The symbols move the states like this.
j891 na j641
j891 lu j641
j271 na j126
j271 lu j926
j847 na j426
j847 lu j675
j518 na j985
j518 lu j725
j958 na j56
j958 lu j486
j153 na j154
j153 lu j731
j251 na j142
j251 lu j838
j556 na j895
j556 lu j973
j292 na j781
j292 lu j900
j675 na j228
j675 lu j573
j135 na j280
j135 lu j617
j916 na j556
j916 lu j709
j171 na j135
j171 lu j402
j482 na j69
j482 lu j251
j289 na j565
j289 lu j906
j614 na j766
j614 lu j808
j838 na j645
j838 lu j42
j209 na j209
j209 lu j847
j645 na j418
j645 lu j104
j732 na j526
j732 lu j891
j846 na j50
j846 lu j920
j155 na j428
j155 lu j181
j287 na j808
j287 lu j135
j892 na j973
j892 lu j512
j773 na j867
j773 lu j920
j677 na j756
j677 lu j732
j484 na j463
j484 lu j209
j526 na j829
j526 lu j641
j463 na j301
j463 lu j299
j985 na j561
j985 lu j395
j173 na j106
j173 lu j518
j926 na j126
j926 lu j56
j617 na j315
j617 lu j271
j594 na j84
j594 lu j333
j900 na j287
j900 lu j804
j142 na j106
j142 lu j846
j804 na j333
j804 lu j766
j57 na j173
j57 lu j648
j69 na j428
j69 lu j142
j301 na j209
j301 lu j916
j84 na j846
j84 lu j766
j550 na j645
j550 lu j155
j56 na j154
j56 lu j482
j709 na j989
j709 lu j677
j418 na j42
j418 lu j315
j147 na j84
j147 lu j925
j761 na j512
j761 lu j233
j280 na j550
j280 lu j315
j583 na j135
j583 lu j292
j233 na j57
j233 lu j106
j66 na j594
j66 lu j804
j126 na j181
j126 lu j359
j973 na j675
j973 lu j639
j405 na j859
j405 lu j289
j953 na j36
j953 lu j135
j906 na j289
j906 lu j812
j486 na j482
j486 lu j846
j447 na j773
j447 lu j925
j104 na j280
j104 lu j173
j641 na j66
j641 lu j346
j648 na j518
j648 lu j173
j36 na j846
j36 lu j280
j565 na j125
j565 lu j49
j867 na j346
j867 lu j953
j758 na j895
j758 lu j463
j859 na j484
j859 lu j892
j766 na j316
j766 lu j781
j299 na j916
j299 lu j895
j512 na j289
j512 lu j125
j315 na j155
j315 lu j126
j125 na j906
j125 lu j299
j397 na j812
j397 lu j973
j50 na j147
j50 lu j773
j333 na j583
j333 lu j316
j920 na j953
j920 lu j846
j756 na j633
j756 lu j171
j42 na j104
j42 lu j57
j268 na j677
j268 lu j633
j808 na j50
j808 lu j84
j86 na j482
j86 lu j418
j402 na j447
j402 lu j867
j154 na j486
j154 lu j69
j829 na j891
j829 lu j66
j989 na j268
j989 lu j426
j106 na j482
j106 lu j985
j426 na j758
j426 lu j484
j308 na j573
j308 lu j426
j181 na j926
j181 lu j958
j725 na j395
j725 lu j639
j359 na j958
j359 lu j154
j925 na j920
j925 lu j36
j812 na j761
j812 lu j153
j639 na j310
j639 lu j859
j49 na j86
j49 lu j892
j428 na j251
j428 lu j773
j228 na j308
j228 lu j556
j895 na j709
j895 lu j316
j310 na j731
j310 lu j761
j561 na j725
j561 lu j153
j771 na j614
j771 lu j447
j731 na j405
j731 lu j812
j395 na j973
j395 lu j310
j316 na j292
j316 lu j320
j633 na j732
j633 lu j829
j573 na j847
j573 lu j758
j320 na j900
j320 lu j925
j781 na j320
j781 lu j287
j346 na j829
j346 lu j953

The rows follow the links: the fewer symbols apart two states are, the more alike their rows tend to be.

Each row is also shifted at random along 10 hidden directions that mean nothing.

Name the state of each row.
-19	136	-278	116	113	1	334	-186	-569	-565	-332	-89	-207	236	-395	-354	-40	42	263	-50	113	294	22	188	-62	236	-279	1	-108	152	-438	-167	13	-447	340	72	5	-268	102	264	9	-398	184 | j732
63	141	65	-124	-463	451	362	38	-174	-803	-73	664	170	-295	343	-239	274	179	138	585	84	-101	-296	6	105	265	478	-1105	-93	-182	-380	248	378	437	72	51	-92	764	271	-186	-299	331	-181 | j906
-16	-19	159	123	589	197	-447	-310	-191	15	69	-453	-32	-66	-202	615	-238	333	-107	-142	255	54	369	-453	26	-349	-304	323	-123	-498	-227	140	-7	-421	270	-225	142	-323	206	236	176	-229	100 | j677
196	-42	-185	179	149	-147	-223	190	-66	114	212	-391	133	396	-143	-232	227	-112	-24	-318	-54	222	72	-296	-57	204	-397	125	86	130	-167	-152	-302	-91	129	-157	-363	72	132	15	3	-155	43 | j561
-260	-47	-264	-178	-65	-242	-113	-106	-188	-145	-339	-236	-120	-78	-270	13	-129	-311	354	-142	294	157	177	220	-41	228	-444	152	350	249	-59	234	-122	-70	49	-147	-51	-195	-250	39	238	-48	-6 | j594
-96	225	158	-139	225	-115	-279	-349	-200	-16	-460	24	48	220	-281	175	-305	0	235	269	-316	-59	354	21	-35	-41	-343	267	218	423	141	157	-28	-168	149	-115	180	-209	39	24	-71	-284	-281 | j526
-66	-193	195	462	-384	1	-63	277	240	-52	71	-84	101	-369	-116	-170	20	118	101	242	579	-319	55	85	-190	-209	-26	-624	-78	-398	-143	-115	-4	461	-179	52	-122	645	206	36	42	443	-270 | j771
-31	212	394	-108	-77	-180	483	-188	-156	-253	-80	-422	-7	-263	143	140	-76	248	-83	-17	-73	-112	-225	228	191	223	312	-361	-17	-102	-413	155	233	298	238	157	409	-63	-82	139	-244	-61	125 | j550
95	85	160	-21	-385	-11	-32	-85	-79	-364	93	144	-228	-215	-58	-368	-535	-315	-278	-343	-164	225	-437	107	82	72	196	-39	-9	-776	655	-5	140	155	-205	408	3	-108	66	502	137	-106	-156 | j271
65	-88	-447	250	170	407	-416	39	-619	-129	59	304	90	13	-118	344	-88	182	225	-216	-185	265	-149	-446	-270	-120	-227	49	215	152	482	81	170	-542	-87	-396	-146	304	-282	-105	-355	336	291 | j49
-32	-22	-541	-251	-219	483	-6	-264	-157	-475	455	435	165	-212	-72	175	-138	254	255	-265	-356	-108	-247	263	-139	243	106	-158	-30	149	178	-224	256	-12	11	72	-214	-146	125	-199	-335	-202	486 | j847
-52	172	-109	-71	-135	-358	-53	-180	-9	-393	-86	331	-2	-108	-9	-284	-241	-135	184	312	-119	206	19	65	216	118	-140	-299	108	-174	102	549	85	-67	58	302	53	257	433	215	181	-258	-83 | j641
-75	60	61	-58	-42	158	324	30	101	-155	64	-195	285	305	-111	79	-19	-31	-58	-128	69	-109	-182	124	237	50	-206	166	-141	458	-97	161	220	450	155	-267	118	-100	302	-244	14	-270	0 | j301
-239	-568	-121	-532	318	-268	181	-166	209	616	-86	-50	-60	42	355	449	16	-86	-436	374	-239	64	282	376	-115	-101	131	670	-111	-296	-387	186	-336	-314	239	-142	28	-152	-146	153	518	-55	64 | j808
104	236	252	270	-58	-307	592	303	73	163	-228	-348	-180	251	-79	-347	99	-148	-218	177	-63	-161	-343	97	63	40	313	-219	-137	223	-379	-255	25	167	54	412	309	12	-271	26	98	55	133 | j155
-281	-341	-81	-277	54	-32	133	-11	259	385	-125	-156	-207	313	206	221	158	-284	52	-317	18	235	172	297	17	256	128	309	26	922	3	-259	-99	-18	-22	-355	-287	-341	-229	-61	-14	124	185 | j781
171	329	416	-25	-635	411	-303	92	-98	-626	-408	618	333	-355	46	-76	-11	33	315	296	15	-284	-32	-61	-50	77	201	-905	307	-12	345	110	185	450	-284	-101	-255	533	-101	-318	-558	324	-715 | j405
-117	-55	-117	-250	-21	276	-165	-142	200	-169	484	180	181	-230	189	354	-152	115	-121	-166	-76	-203	-54	110	216	-131	143	211	-101	-410	102	216	259	44	31	6	101	-271	269	-140	147	-298	196 | j758
-73	131	20	209	-374	420	464	151	102	-541	-43	460	-241	76	-155	-598	186	-150	210	-162	331	315	-295	388	-46	120	179	-471	-325	236	350	-384	329	-41	-110	274	-221	10	176	-150	-349	-156	-232 | j709
127	-23	-247	-188	-133	-278	-88	132	123	87	460	158	-134	-497	54	-116	326	105	73	-361	356	288	-62	-516	92	-23	-319	-651	-261	-127	350	428	259	109	-361	220	-278	171	258	-133	96	80	363 | j69
-27	128	499	751	-294	-149	-88	480	518	6	252	-444	51	121	199	-319	44	-336	-175	-100	522	-560	61	-31	397	-425	145	21	22	-695	-234	83	52	88	79	242	243	-228	52	-137	359	-189	-216 | j556
-34	-36	43	-119	-188	-339	185	-56	-114	-464	49	-187	118	195	-116	-25	-368	-399	-128	-124	-512	142	-212	517	5	188	-300	154	96	-491	-212	495	157	-552	590	203	100	-200	-26	-208	12	-882	-67 | j308
226	-210	-378	-69	204	229	-192	-9	-138	85	174	311	169	261	327	85	346	94	-70	-62	-346	290	62	-358	17	132	140	145	5	297	137	-87	-207	-340	-66	-322	-348	194	8	-52	-144	209	251 | j761
262	-39	54	13	-34	88	-339	71	28	6	-8	313	137	-70	341	36	178	-34	-120	229	-139	-18	162	-357	92	-96	231	-142	90	-431	26	117	-225	-111	-123	-19	-196	244	-90	35	37	189	-190 | j812
12	-94	251	534	-10	-94	-69	172	182	-21	1	237	-199	325	-113	-419	-145	-299	6	-15	-92	404	25	43	-45	-233	8	-4	-228	-123	578	-144	107	-547	15	212	-131	150	312	139	-88	-202	-327 | j756
140	171	196	-733	-205	-498	155	48	271	140	-149	59	-85	-430	67	49	537	-34	22	-404	390	351	129	-175	238	235	-318	-634	-164	620	357	528	221	384	-367	131	-143	-265	-13	-374	-58	-206	-13 | j482
-79	248	-573	-626	23	651	349	-272	-373	-703	-91	245	229	-499	-238	328	230	508	133	-97	534	-121	-209	284	-79	191	69	-46	-93	66	-428	-156	25	354	-224	-87	83	-361	-152	-128	102	-71	427 | j463
-69	144	-515	-541	8	369	-172	-274	99	-429	436	417	358	-563	80	475	-58	418	53	-139	86	38	-178	-51	146	46	3	-130	-92	-86	272	284	163	331	-361	-120	-60	-15	331	-47	116	-103	442 | j209
230	40	29	-389	79	-20	-117	-179	46	-113	256	-387	373	148	85	311	315	159	-3	-309	-181	220	240	-230	154	482	-189	-279	6	462	-502	50	-137	284	359	-302	-439	-74	298	-150	-243	-252	130 | j395

From each start, follow one symbol. Which state do you reach?
Answers are names.
---
180	19	-248	184	-84	223	-251	87	-96	-77	128	-1	366	47	218	198	338	312	-41	-140	215	-358	114	-336	164	-116	208	61	145	119	-242	-176	-226	144	-197	-303	-62	-79	-113	-21	127	259	378
lu
j892
---
-106	-24	7	64	-274	565	121	0	59	-263	201	247	75	83	116	-36	25	24	32	-369	228	-42	-213	-3	226	-21	91	-126	-231	398	407	-91	429	426	-181	-290	-79	18	335	-179	-294	75	-57
lu
j895
---
56	44	421	-472	-200	64	16	-239	397	55	-478	460	217	-574	64	305	154	500	-151	340	167	-197	371	439	-145	-154	391	-214	-121	164	254	-261	-255	368	-506	121	96	-128	-173	123	-62	181	-352
lu
j867
---
-277	4	352	-255	-202	150	-425	-99	259	86	-218	-97	-96	-182	21	501	-221	-263	322	-346	168	89	250	165	28	144	21	-51	300	617	599	-91	140	324	-264	-384	-226	-169	-193	11	-295	223	-274
na
j135
---
31	50	344	-208	189	395	103	-167	-530	-142	-605	-272	257	322	-119	508	-31	139	-55	235	-147	-339	88	-96	-1	-4	-179	150	179	485	-490	202	132	199	394	-674	234	5	-256	-336	-339	0	-371
lu
j299
---
-105	158	430	281	102	127	106	369	512	274	-223	197	43	403	-92	-251	-120	-453	-166	605	-55	-226	-111	185	67	-432	128	430	-91	-142	189	60	44	-77	23	74	330	125	-20	-338	133	-206	-696
lu
j709
---
-271	-354	-474	93	17	118	184	134	-21	-95	354	-249	-199	43	103	57	177	-108	184	-54	365	180	-50	-33	-43	217	-91	-330	-60	162	-586	-64	38	33	193	-149	-353	331	209	-12	172	324	551
na
j316
---
82	-196	-353	455	86	-432	140	474	-13	496	245	136	-257	125	-179	-465	195	-126	17	92	-77	212	-286	-230	-301	-208	-241	-87	-257	-50	281	-27	12	-537	-230	452	-34	368	-162	-133	166	172	324
na
j251
---
-60	193	-89	-337	206	447	-179	-210	-14	-276	-65	463	-15	-363	-238	356	36	257	125	-90	230	249	118	99	-137	-120	71	-71	-163	-116	304	-169	91	-344	-195	64	-138	-346	-86	-157	-126	-196	-42
lu
j426
---
223	-109	189	373	-46	-3	-458	144	100	244	156	18	155	496	183	-223	-89	-272	-20	-2	-567	-76	142	-273	-51	-47	32	183	227	36	288	-190	-155	-142	133	-151	-296	206	74	-101	-297	64	-407
na
j731
---
168	88	-36	-207	-183	202	-312	-53	197	6	-8	323	259	-37	143	223	297	185	227	-154	-213	-172	288	-10	-47	154	256	-137	180	572	216	-386	-167	-21	-220	-53	-364	-264	-249	-293	-345	51	47
na
j675
---
124	-366	-119	475	-335	372	-156	-91	-255	-95	572	84	3	358	629	-70	115	109	-58	-576	-450	-248	-104	-337	234	33	374	43	-20	291	265	-235	312	-26	138	-425	-231	59	326	80	-453	269	332
na
j973
---
-41	51	73	-221	133	-353	-519	-406	-19	-32	-186	172	183	-318	-69	275	-397	203	-1	33	-133	57	353	39	43	-194	-202	315	230	-174	557	429	-146	-95	-219	-67	207	-139	95	372	203	-156	-111
na
j829
---
-116	-227	278	-34	107	-100	222	-90	442	587	-186	-53	-118	524	268	247	-105	-135	-321	80	-544	155	33	405	9	91	537	431	-176	820	119	-474	-200	-98	17	-109	57	-221	-96	234	-88	52	82
lu
j617
---
85	-125	80	-242	-285	-170	211	-244	-174	-208	459	105	-223	-390	616	-36	61	119	-143	-649	-97	233	-211	-141	445	155	206	-285	-156	-298	408	504	515	26	-3	-2	25	-129	262	189	-210	-34	397
lu
j418
